Here is a tiny trained network, its code and every weight. The questions are about switching its units off for an input and a class, where a switched-off unit gives its printed mean instead of its output.

import numpy as np


def w(rows, s, z=0):
    codes = np.array(rows[::2]) - 128.0
    scale = np.full(codes.shape[1], s)
    scale[-1] = z or s
    return codes * scale


def f(y):
    return np.maximum(y, 0)


def log_softmax(a):
    a = a - a.max(-1, keepdims=True)
    return a - np.log(np.exp(a).sum(-1, keepdims=True))


def net(x, mask):
    res = np.array(x, float).reshape(1, 5) / 4 @ E
    y = f(res @ A[0][:, :-1].T + A[0][:, -1])
    res = res + np.where(mask, y, B[0][:, -1]) @ B[0][:, :-1]
    return log_softmax(res[-1] @ U[:, :-1].T + U[:, -1])


A, B = {}, {}
E = w([
[123,116,133,133,125,129,128,124,131,134],'x0',
[96,46,26,174,229,114,198,175,86,81],'x1',
[204,79,99,16,227,116,88,39,54,243],'x2',
[225,60,203,62,132,255,233,184,194,77],'x3',
[124,120,135,131,132,132,118,132,131,130],'x4',
],0.0098)
A[0] = w([
[186,81,156,54,175,180,151,119,116,161,47],'N0',
[221,68,127,31,204,158,116,76,83,185,68],'N1',
[209,73,177,88,127,218,199,163,167,75,137],'N2',
[157,194,185,101,76,126,61,54,123,189,231],'N3',
[18,171,108,203,99,4,62,125,104,116,231],'N4',
[170,222,212,97,20,171,59,74,156,183,254],'N5',
[171,209,203,120,43,175,95,93,202,124,204],'N6',
[88,40,1,171,250,109,198,192,102,76,181],'N7',
[39,160,126,214,64,89,110,144,140,56,215],'N8',
[194,53,139,36,150,192,183,120,137,178,45],'N9',
[112,130,91,94,185,35,55,49,59,201,141],'N10',
[139,139,173,199,63,229,204,195,207,27,163],'N11',
[34,174,98,226,43,42,95,163,135,84,224],'N12',
[105,139,63,83,208,56,28,26,51,239,134],'N13',
[181,196,196,85,30,121,62,99,186,173,250],'N14',
[237,72,149,50,160,205,167,106,101,145,34],'N15',
[130,129,176,139,78,192,211,217,170,54,138],'N16',
[167,97,127,93,196,144,134,80,116,164,162],'N17',
],0.0086,0.0067)
B[0] = w([
[220,170,94,189,196,187,85,73,109,77,176],'N0',
[234,197,109,128,190,75,36,16,85,159,209],'N1',
[102,109,197,138,129,248,182,212,216,26,222],'N2',
[153,177,205,39,82,80,97,99,169,166,213],'N3',
[237,185,82,153,227,118,46,21,68,128,246],'N4',
[131,233,233,6,34,155,59,167,221,178,246],'N5',
[93,177,219,37,48,185,101,144,205,116,228],'N6',
[133,36,22,254,214,102,187,97,41,88,239],'N7',
[187,194,163,191,232,234,76,92,200,43,220],'N8',
[209,200,140,185,195,225,59,75,165,51,189],'N9',
[77,88,108,63,64,37,178,116,84,230,228],'N10',
[29,56,183,137,81,203,200,213,183,54,248],'N11',
[222,201,166,181,224,231,15,22,171,48,236],'N12',
[83,72,74,35,35,32,196,138,38,228,253],'N13',
[155,219,238,20,56,105,80,135,196,186,234],'N14',
[191,200,157,191,203,196,21,56,185,38,192],'N15',
[77,51,104,158,108,168,220,208,131,76,220],'N16',
[152,131,75,177,168,99,135,86,98,140,185],'N17',
],0.0085,0.021)
U = w([
[208,217,180,107,144,173,17,69,180,114,147],'0',
[194,111,53,231,234,156,95,59,95,65,180],'1',
[32,128,198,76,41,175,175,222,198,107,2],'2',
[35,13,80,218,138,157,254,218,132,73,16],'3',
[114,143,146,35,40,24,131,115,114,237,196],'4',
[90,31,13,148,144,37,211,84,39,207,98],'5',
],0.0089,0.0028)

Each question gives the input, the list of numbers given to net, and the class t.
The units are the neurons (one row each of A and B). Each row of codes is followed by its name. A weight is (code - 128) times the scale printed after its matrix; where a second scale follows, it is the last column's (A, B and U).
mask holds one flag per neuron, in row order. A switched-off neuron (its flag False) gives its mean, the last column of its row in B, instead of its output. The means were averaged over made-up inputs and are rounded, as every weight is.
A unit's drop is (log p(t) with every unit on - log p(t) with that unit switched off) / (log p(t) with every unit on - log p(t) with every unit switched off).
The circuit of an input: a set's keep is (log p(t) with only the set's units on - log p(t) with every unit switched off) / (log p(t) with every unit on - log p(t) with every unit switched off). Starting from the 12 units with the biggest drops (on a tie, the unit counted first), units are removed one at a time, each time the one whose removal leaves the highest keep (on an exact tie, the one counted first), for as long as the keep stays at least 0.8.
units of the circuit, in order: the units of the circuit, biggest drop first
unit that matters most: the unit with the biggest drop
k most important neurons: the k neurons with the biggest drops, biggest first
drop of u: that unit's drop, to one decimal
input [7,-6,0,4,-1], class 2: units of the circuit, in order	[N4, N12]
input [-6,5,1,-5,-6], class 5: unit that matters most	N13
input [-5,3,1,-8,5], class 5: 2 most important neurons	[N13, N10]
input [7,5,-7,1,7], class 3: 2 most important neurons	[N11, N16]
input [6,-4,0,3,-4], class 2: 2 most important neurons	[N4, N12]
input [-5,6,0,4,-6], class 3: 2 most important neurons	[N4, N12]
input [-6,-6,0,1,-8], class 2: 3 most important neurons	[N4, N12, N1]
input [-6,-3,6,0,1], class 4: 2 most important neurons	[N13, N12]
input [-8,8,0,-8,0], class 1: 3 most important neurons	[N12, N4, N8]
input [-2,-3,-8,1,2], class 2: 2 most important neurons	[N11, N16]
input [0,4,0,0,8], class 1: 2 most important neurons	[N13, N11]
input [-6,-6,-5,1,4], class 2: drop of N11	0.2
input [3,-4,4,-7,-3], class 4: drop of N3	0.0
input [-2,-7,2,-8,4], class 4: units of the circuit, in order	[N13]
input [7,2,-1,1,7], class 3: drop of N4	0.1
input [2,-4,0,4,-7], class 2: drop of N4	0.2
